In the rows, 128 means zero.
Each row of numbers stands for one object and depends on some of the facts below. Use the named rows to name the rest.

Some facts about the objects:
roful {kavan=219, raplu=plures}
fletrek {kavan=900}
trusa {kavan=220, raplu=gazun, pebe=sekladren grozum, soskepor=gimar}
skobrek {kavan=478, raplu=lufos, soskepor=baskol}
mutoper {kavan=478}
pibrur {kavan=220, soskepor=treskik}
rudrum {kavan=157, pebe=sekladren, soskepor=dravor}
grudrodren {kavan=900, raplu=klenano, soskepor=firebrar}
pluflu {kavan=219, raplu=gredran}
lufos {kavan=220, raplu=mubus, soskepor=viri}
klizano {kavan=900, raplu=mitra, soskepor=roklus}
fite {kavan=220, raplu=bisken, soskepor=mipam}
nizom {kavan=564}
griplos {kavan=478, pebe=skitol, soskepor=flistisun}
gavuk {kavan=900}
gredran {kavan=790, pebe=sekladren}
kedrus {kavan=900, soskepor=kedres}
sota {kavan=564, pebe=padu gudror}
libuk {kavan=790}
flene {kavan=219, pebe=ragrul sekladren}
brista {kavan=157, raplu=trotrul, pebe=plodofal}
traflus {kavan=219, pebe=skitol gudror}
grilibur {kavan=900, soskepor=brugral}
veston {kavan=219, soskepor=plures}
mugran {kavan=219, raplu=pluflu}
nomon {kavan=157, soskepor=brista}
drasas {kavan=564, soskepor=pliguplu}
skeplon {kavan=219}
geki {kavan=220, raplu=matrem, soskepor=plodofal}
vugur {kavan=900, soskepor=traflak}
kilal {kavan=478, soskepor=ligri}
trisa {kavan=790, soskepor=dodom}
begra {kavan=157, soskepor=faku}
skeduk {kavan=900, soskepor=kaplir}
troflis {kavan=157}
bisken {kavan=478, raplu=pato, pebe=nizom, soskepor=fiben}
setom {kavan=790}
grofus {kavan=219, raplu=begra, pebe=sekladren grevim}
briflufi {kavan=219}
skeplan {kavan=478, raplu=mugran, soskepor=mutoper}
kogadrum {kavan=790}
gabim {kavan=900, raplu=grofus, pebe=zesi gudror, soskepor=perin}
keklor {kavan=564}
kedres {kavan=900, pebe=roful nisku, soskepor=ziplom}
plodofal {kavan=900, raplu=pimom, pebe=skitol sekladren ravetri, soskepor=patum}
mitra {kavan=900, pebe=dramik, soskepor=skeplon}
bodror {kavan=564, raplu=drorur}
zesi {kavan=157, pebe=skubro grozum}
nonitri {kavan=219, raplu=brudrek, soskepor=malesko}
dravor {kavan=219}
nakam {kavan=478, raplu=skeplan, soskepor=flusegru}
skitol {kavan=220, pebe=skubro}
ziplom {kavan=219, soskepor=stifafur}
klufa {kavan=220, raplu=skeplon, soskepor=zodrak}
motis {kavan=220, pebe=klutol}
grozum {kavan=157, pebe=sekladren}
mikol {kavan=900, raplu=getretru, soskepor=rudrum}
plubrim {kavan=157, pebe=sekladren klutol}
flidrik {kavan=478, pebe=roful gredran posel, soskepor=mudreso}
kufezus {kavan=157}
patum {kavan=790, raplu=mava, soskepor=sestuk}
kevok {kavan=478, raplu=firebrar, soskepor=grilibur}
zodrak {kavan=478, pebe=trusek}
stifafur {kavan=564}
mibuk {kavan=478, raplu=gibros}
skubro {kavan=219, pebe=sekladren, soskepor=motis}
droku {kavan=220}
sufum {kavan=220, raplu=ragrul}
bitan {kavan=900, raplu=bastu, pebe=sekladren stizak trusek gudror, soskepor=trokudruk}
pepal {kavan=478, soskepor=grarok}
trusti {kavan=157, pebe=gefledrik ravetri}
klutol {kavan=564, pebe=sekladren ravetri}
kluzem {kavan=157, raplu=mevatan}
dema {kavan=220, soskepor=skesol}
brebak {kavan=157, pebe=ravetri}
trotrul {kavan=219}
trokudruk {kavan=157, pebe=nomon ravetri, soskepor=stupak}
grutu {kavan=219, raplu=patum}
safibrer {kavan=220, soskepor=grudrodren}
vedres {kavan=790, soskepor=traflus}
kagron {kavan=220, pebe=fletrek trusek brebak, soskepor=nomon}
tidun {kavan=478, raplu=klizano, pebe=sekladren ravetri}
luklan {kavan=790, soskepor=kedrus}
taplanes {kavan=157, soskepor=skubro}
bastu {kavan=478, raplu=padu}
fibuk {kavan=790, raplu=vugur, soskepor=klenano}
pebom {kavan=790, pebe=sepu skitol stobril, soskepor=skekor}
skaga {kavan=790, pebe=rudran sekladren}
stosta {kavan=157, raplu=ziplom, pebe=brotum grozum}
getretru {kavan=564, soskepor=ragrul}
batri {kavan=900, pebe=gudror, soskepor=setom}
treskik {kavan=790, pebe=batri sekladren, soskepor=flafloza}
sepu {kavan=157, raplu=trusti, pebe=ravetri, soskepor=tagrim}
firebrar {kavan=478}
brotum {kavan=564, pebe=stolo sota, soskepor=posel}
pato {kavan=219, raplu=zodrak}
pimom {kavan=900, raplu=kluzem}
sekladren {kavan=900}
mamik {kavan=157, raplu=kemek, pebe=roful skubro stobril}
sestuk {kavan=220, soskepor=gefledrik}
trubu {kavan=790, raplu=nonitri, pebe=skitol rudran gudror}
skesol {kavan=220}
sado {kavan=564, raplu=tidun, pebe=roful}
gibros {kavan=478}
tusur {kavan=790}
tromakik {kavan=219, soskepor=geki}
poride {kavan=157, raplu=gabim, soskepor=stuflor}
brudrek {kavan=564, raplu=trusa}
gruras {kavan=790, soskepor=tusur}
flusegru {kavan=219, soskepor=fibuk}
viri {kavan=220, soskepor=fite}
migul {kavan=478, soskepor=brotum}
ragrul {kavan=478, raplu=kliza, pebe=sekladren skubro grozum}
druvanek {kavan=564, soskepor=sepu}
goflu {kavan=157, soskepor=budrek}
dramik {kavan=900, pebe=skaga grozum gudror}
matrem {kavan=790, raplu=nomon}
kemek {kavan=900, raplu=flistisun, soskepor=gromu}
grumok {kavan=157, soskepor=gavuk}
perin {kavan=790, soskepor=taplanes}
doplan {kavan=157}
rudran {kavan=220, pebe=grevim ravetri}
vedrapo {kavan=478, pebe=sekladren sota}
tebalar {kavan=220, pebe=sepu doplan}
grevim {kavan=220, pebe=skitufas gudror}
toskik {kavan=564}
pegri {kavan=220, soskepor=nakam}
mudreso {kavan=564, soskepor=dramik}
mobrun {kavan=220, raplu=stosta}
trofil {kavan=564, pebe=skitol kliza, soskepor=dema}
ravetri {kavan=564, pebe=grozum, soskepor=vabo}
fiben {kavan=564, soskepor=toskik}
mubus {kavan=478, raplu=mobrun, pebe=trusek, soskepor=beplo}
gebri {kavan=219, soskepor=trofil}
flafloza {kavan=478, soskepor=nukidil}
klenano {kavan=157, raplu=sogre, soskepor=kogadrum}
ligri {kavan=790, raplu=nukidil, soskepor=keklor}
skekor {kavan=478, soskepor=safibrer}
traflak {kavan=564, soskepor=gibros}
stolo {kavan=478, pebe=stobril zesi}
posel {kavan=219, pebe=grozum sado}
malesko {kavan=900}
biplem {kavan=157, soskepor=kemek}
gazun {kavan=220, raplu=skobrek, soskepor=bitan}
nukidil {kavan=564, raplu=plodofal, soskepor=mikol}
klabik {kavan=219, raplu=dodom, soskepor=kufezus}
baskol {kavan=790, soskepor=gebri}
nisku {kavan=790}
mevatan {kavan=219, soskepor=drifle}
brugral {kavan=564, soskepor=kluzem}
beplo {kavan=157, soskepor=kilal}
gromu {kavan=790}
grarok {kavan=900, soskepor=gredran}
tagrim {kavan=157, soskepor=skeduk}
stuflor {kavan=790}
trusek {kavan=219, pebe=sekladren klutol}
redum {kavan=564, pebe=ragrul plodofal, soskepor=migul}
faku {kavan=157, soskepor=troflis}
flistisun {kavan=220, raplu=pibrur, soskepor=grumok}
pliguplu {kavan=564, raplu=duze, soskepor=grevim}
budrek {kavan=900, soskepor=flidrik}
stupak {kavan=564}
vabo {kavan=790, raplu=grudrodren, pebe=sekladren, soskepor=vugur}
mipam {kavan=219, pebe=skaga}
drorur {kavan=157, raplu=geki}
skedun {kavan=157, pebe=trubu droku}
dodom {kavan=220}
gimar {kavan=157, soskepor=sogre}
gefledrik {kavan=219, raplu=trubu, soskepor=mobrun}
sogre {kavan=219, raplu=bodror, pebe=zodrak kufezus, soskepor=mubus}
kaplir {kavan=564, soskepor=pluflu}
skofes {kavan=220, soskepor=pebom}
kliza {kavan=564, raplu=libuk}
stizak {kavan=157}
gadruk {kavan=219, pebe=brugral brebak grozum, soskepor=trotrul}
gudror {kavan=900, pebe=sekladren}
roklus {kavan=157, pebe=sekladren brebak, soskepor=mitra}
rutral {kavan=220, soskepor=poride}
duze {kavan=790, soskepor=naflir}
padu {kavan=157, pebe=rudran plodofal}
mava {kavan=900, raplu=sado}
tubrebu {kavan=157, raplu=stobril}
naflir {kavan=790, raplu=pepal, pebe=rudrum}
plures {kavan=219, raplu=drifle, pebe=kufezus, soskepor=gruras}
stobril {kavan=219, pebe=ravetri}
drifle {kavan=157, soskepor=briflufi}
rotre {kavan=790, raplu=grumok, soskepor=begra}
pokor {kavan=219, raplu=drasas}
skitufas {kavan=157, pebe=stolo plodofal grozum}

Named rows:
drasas: [116 128  94 104 114 106 134 128 148 139 150  91 111  90  89 131  98 133
 146 169 139 168 119 111 122 126 128 124 131 142 147 107 149 107 120 135
 131 110 132 114 134 111]
stifafur: [116 129 104 105 109 112 128 127 155 133 153  94 104  92  79 149 109 144
 145 160 130 164 120 112 122 129 136 129 127 139 146 114 151  97 120 138
 143 110 125 111 138  91]
fiben: [114 128  95 104 113 106 133 127 147 138 150  91 110  90  90 132  99 133
 146 172 139 168 120 111 124 125 128 126 131 141 148 107 148 108 120 137
 132 112 129 114 134 111]
sekladren: [ 77 138 133  99 116 115 146 134 178 131 155  79 139 127  49 157  87 212
 140 119 101 186 137 125 116 140 143 152 145 144 144 148 151 120 126 131
 142 111 146 142 131  96]
skaga: [106 126 103 105 118 105 136 136 164 126 150  98 120 105  73 164 115 130
 145 147 134 145 123 115 131 135 144 106 140 141 110 142 126 105 123 150
 142 108 138 136 139 107]
zodrak: [101 117 129  87 131 119 155 153 141 147 159  90 140 130  68 165  68 146
 143 122 115 148 117 122 120 135 136 123 148 116 163 156 143 125 110 121
 160 112 153 112 134 100]
goflu: [123 119  96  99 123 107 140 149 134 142 152 105 121 107  97 145  87  89
 144 148 147 147 114 104 129 126 131  96 146 129 141 118 145 117 115 142
 139 109 141 117 135 115]
gadruk: [101 124  99 103 122 102 144 128 170 135 142  88 125 102  86 137 120 139
 147 159 134 165 125 103 130 133 135 113 139 155 105 147 128 118 122 146
 145 104 149 145 135 135]
naflir: [120 120 103 111 120 104 137 121 168 108 150  93 122 110  79 159 108 130
 149 131 131 129 113 130 118 135 144  97 140 153 111 146 129 100 120 141
 146 104 139 137 140 110]
droku: [106 132 116  94 122 117 144 151 157 140 156  96 131 120  78 159  88 167
 142 130 111 157 126 126 119 138 139 135 138 127 148 144 155 111 122 132
 144 110 148 120 137  97]
setom: [111 126 104 105 114 110 132 138 164 131 149 101 111 114  87 151 118 120
 145 134 133 154 121 108 130 130 143 105 146 146 115 134 149 105 121 150
 153 105 140 130 138 103]
griplos: [120 124 111  85 135 115 158 163 137 149 156  99 150 124  94 149  74 142
 142 141 119 154 120 122 120 139 129 126 139 114 155 151 145 127 117 125
 143 111 162 114 135 124]
skesol: [108 128 119  93 121 122 145 146 159 144 155  95 125 122  85 150  90 161
 143 129 114 171 124 116 118 134 137 134 139 130 152 143 159 113 119 132
 157 106 147 116 135 100]
trisa: [111 126  96 105 117 106 136 141 159 138 146  99 116 109  96 135 106 111
 145 143 139 157 120 104 132 128 136 102 149 147 117 127 146 114 121 149
 144 106 145 135 135 120]
nomon: [120 121  97 100 126 105 136 145 138 146 155 103 130 106  78 152  95  94
 141 147 147 147 112 115 127 126 133  91 143 128 141 124 145 115 123 140
 132 111 144 120 139 116]
kaplir: [119 127  97 104 116 108 140 128 146 134 151  94 111  89  93 134  96 134
 145 173 141 174 118 114 122 126 131 126 130 139 157 106 145 107 121 141
 131 106 128 115 131 111]
nukidil: [131 112  87 116 102  80 123 115 152  98 151  60 121 105 118 137 104 131
 147 120 121 114 124 146 145 105 134 121 128 168 119  85 180 102 124 108
 118 108 137 138 151 141]
kedrus: [ 95 134 115  93 119 115 154 136 171 145 147  80 135 121  94 115  87 191
 145 142 111 195 130 121 118 133 129 154 144 151 148 141 162 125 123 132
 147 102 158 131 128 127]

Name these rows:
No name comes twice in this set of rows, the named rows included.
[ 98 133 118  94 125 120 162 133 170 136 147  78 139 114  93 126 101 199
 145 163 108 176 131 126 123 136 131 153 136 151 128 146 140 127 122 129
 141 107 157 140 130 130] | mitra
[ 99 124 121  93 125 115 149 139 154 141 154  87 130 114  71 159  93 166
 145 143 114 161 121 119 119 137 136 133 135 130 146 154 140 115 116 128
 153 108 147 120 136 106] | motis
[101 120  97  96 126 134 114 139 145 151 150 121 139  97  85 113 106 100
 146 182 156 125 106  96 137 143 136  72 151 128 137 130 171 100 120 124
 144 135 154 111 127 117] | beplo
[131 125 135 106 123 157 177 119 178  83 152  77 135 140 116 135  97 206
 143 124  95 124 127 155 122 132 141 140 151 178 100 131 150 117 111 117
 142 115 148 153 132  99] | mava
[120 123 105 111 121 106 142 114 180  99 149  87 130 110  83 151 111 158
 149 129 122 127 115 146 116 139 146 105 137 163 101 154 129  99 124 139
 144  99 145 147 141 118] | grofus
[115 127  98 110 116 105 140 124 171 114 146  89 127 116  97 128  98 137
 148 121 129 150 116 131 117 132 139 107 150 163 116 137 151 109 123 142
 144 101 149 144 135 127] | klabik
[109 128 111 105 118 111 134 125 177 129 146  95 121 113  81 154 136 146
 146 137 126 176 128  93 128 137 142 112 138 155  99 154 142 107 124 147
 153 105 145 143 139 119] | posel
[100 127 108 104 121 107 139 127 175 130 145  91 120 104  77 153 129 148
 147 152 125 156 126 109 128 137 142 114 137 153 102 155 128 107 123 148
 150 104 145 141 140 116] | flene
[121 128 114 114 116 111 131 113 181 101 150  94 132 127  75 155 115 154
 146  96 122 163 124 118 110 138 147 100 145 167 103 149 156 101 126 138
 144 105 144 151 140 113] | roful
[118 116 106 100 125 107 138 138 140 134 154 100 119  99  73 172 106 104
 146 158 140 134 114 106 128 132 138  96 134 126 130 136 120 107 114 138
 146 111 136 118 141 103] | plubrim
[121 125 110  98 124 113 148 134 155 125 154  88 139 123  92 131  72 157
 146 119 118 153 114 137 109 134 132 126 144 144 152 138 162 116 118 122
 145 107 155 122 134 119] | klufa
[127 141 102  96 129 101 141 130 172 183 164  76 139 114  55 110  74 164
 144  98 115 158  80 178  78 112 109 123 139 157 148 170 188 116 129 118
 149 105 169 113 151 117] | geki
[137 118 103 106 120 112 133 135 144 116 157 104 120 114  87 161  87 104
 146 116 136 124 107 128 115 131 140  92 143 135 139 128 149 100 116 134
 147 108 135 116 141  99] | tubrebu
[124 125 108 113 116 121 144 121 180  97 149  91 122 124  97 144 107 150
 147 112 121 131 119 138 120 133 145 106 150 168 100 140 146 102 121 140
 147 103 144 147 138 110] | grutu
[ 99 121 113  92 130 108 156 137 149 145 150  82 136 108  81 137  87 151
 147 164 124 164 118 117 122 133 127 131 139 135 148 146 131 127 115 125
 147 109 152 122 132 127] | kagron

The same objects again, as new rows of numbers:
Some objects and their rows:
rotre: [146 138 145 143 107 138 148 142 127 147 112 122 173  86  90 158 157 106
 125 119  77 137  80 143  86 128 126 101 110 112  91  99 124 123 129 161
 148 156]
tusur: [137 117  97 123 132 117 142 143 103 131 146 102 153  96  87  96 111 126
 175 130 105 188 111  96 109 134 146  62 111 118 111 136 115 101 130 142
 121 162]
malesko: [107 116  86 135 144 143 125 122 122 120 133 140  89 158 158 103  89 154
 103 131 161 141 190 143 199 118  99 156 152 129 155 153 118 150 116  90
 115  94]
flistisun: [150 110 174 128 136 128 138  99 146 116  97 166 157 174 113 154 160 123
 137 156 128  72 132 168 115  90 136 155 142 150 163  88 138 154 104 156
 132 127]
flusegru: [136 118  70 123 129 145 152 147  99 153 127 111 138  86  90 102  98 118
 173 140 117 187 129 138 143 133 109  77 102 119 136 148 122 126 125 100
 116 137]
stizak: [137 136 143 136 116 108 105 135 131 111 149 104 116 129 156 117 130 139
 138  93 122 139 130  95  95 137 166 124 149 123 105 127 130 107 152 141
 102 141]
skeduk: [115 127  89 137 134 144 117 127 119 125 127 133  88 150 165 111  93 142
 114 123 160 131 188 160 187 121  97 168 156 131 155 149 127 157 127  80
 105  95]
rudrum: [150 163 152  76  90  79 110 104 144 147 174 158 133 119 180 123 166 123
 110 111 147 142 122  70 118 158 145 119 119 133 140 146 146  54 106 165
 139 131]
budrek: [116 125  95 139 133 150 121 127 126 128 125 140  85 148 168 109  95 147
 105 123 158 129 185 152 186 124  97 165 148 128 155 152 125 154 127  81
 106  88]
naflir: [128 130 126 131 130 113 145 131 118 133 130 117 182 105  69 150 147 107
 117 147  87 150  83 130 112 121 124  93 112 122  94 105 114 113 109 172
 173 166]
poride: [134 141 173 155 114 111 111 124 143 109 129 125 150 138 137 166 163 126
  84 106  97 103 110 133  92 114 144 155 161 121  85  85 125 127 134 179
 143 149]
begra: [135 137 144 138 117 107 102 136 129 109 147 104 119 126 156 117 129 138
 140  97 122 137 130  96  93 137 167 127 153 124 107 123 131 110 153 144
 102 142]
skaga: [129 140 101 105 114 101 137 145 113 159 158 101 148  86  99 116 130  99
 159 144 125 175  86  96 107 167 142  66  93 131 118 152 141 101 119 125
 147 151]
sogre: [124  92 135  83 141 190 138 130 145 149 132 147  90  86  50 145 117 144
  46 105 141 141  46 208 169 153 119  64  57  79  72 129 120 191 105 164
 208 165]
kevok: [131 148 184 161 105 125 101 125 155 111 121 133 124 150 171 174 162 131
  66  95 113  77 130 149 104 117 135 193 171 124  97  90 133 142 142 157
 130 122]
kluzem: [128 137 158 161 117  96 110 115 143 102 135 131 157 153 126 157 160 133
  87 129  97 112 122 128  91 105 141 153 173 123  86  84 115 132 122 195
 152 154]
grilibur: [113 124  94 138 134 151 123 125 127 128 125 143  85 147 168 108  96 148
 107 122 159 129 185 150 187 125  98 164 145 127 155 156 126 153 127  81
 107  88]
brugral: [132 117 112 123 134 136 132 130 122 127 128 130 120 130 133 106 111 137
 156 128 139 141 148 127 137 126 131 119 128 130 147 142 129 130 131 111
 104 122]

Name these rows:
No name comes twice in this set of rows, the named rows included.
[131 143 155 143 109 121  93 133 141 111 139 114  94 138 191 128 130 144
 117  86 138 110 148 110 107 140 154 162 161 124 116 129 139 125 162 123
  91 116] | pepal
[147  99 131 107 154 111 128 106 119 103 125 137 132 169 118  99 115 133
 199 152 159 119 159 132 134 103 158 120 144 159 184 124 139 133 115 124
  91 132] | skesol
[130 113  73 123 135 148 161 148 100 154 124 112 144  88  90 105  99 120
 169 134 116 183 128 125 154 133 108  73  93 121 137 152 116 117 124 101
 120 132] | ziplom
[126 130 105 134 130 149 159 132 118 156 106 136 166  98  69 151 137 106
 110 157  93 142  96 165 143 120  79 106  97 119 117 117 115 140 104 137
 173 140] | plures
[117 135 112 115 144 138 122 131 122 121 130 123 115 134 128 111 111 128
 157 140 146 128 138 125 134 131 115 125 112 136 147 153 129 121 136 107
 121 119] | brotum
[125 133 139 137 137 156 109 107 149 105 123 168 106 155 140 144 116 128
  37 117 145 103 140 225 194 109  90 196 172 113 132 103 141 182 100 129
 148 119] | grudrodren
[117 101 139 123 114 128 114 149 130 137 144  96  76 127 145 143 132 177
 114  78 149 123 130  92  99 146 178  92 103 116  69 141 101 138 165 151
 125 134] | gimar
[119 158 156 139 123 119  76 129 143 110 141 103  84 144 188 131 130 136
 117  93 138  99 137 113 105 146 136 168 146 133 119 142 143 120 163 108
 112 116] | griplos
[133 124 143 140 129 138 141 120 135 127 108 149 150 140 113 154 145 124
 105 137 117 105 126 163 137 105 113 148 136 128 130 102 122 146 111 145
 143 128] | pliguplu
[ 96 165 131  99 126 122 104 160 129  87 154 112 124 121 141 123 133 129
 141 120 156 110 117  87  77 130 143 143 126 117  93 144 117  85 176 162
 115 127] | zesi

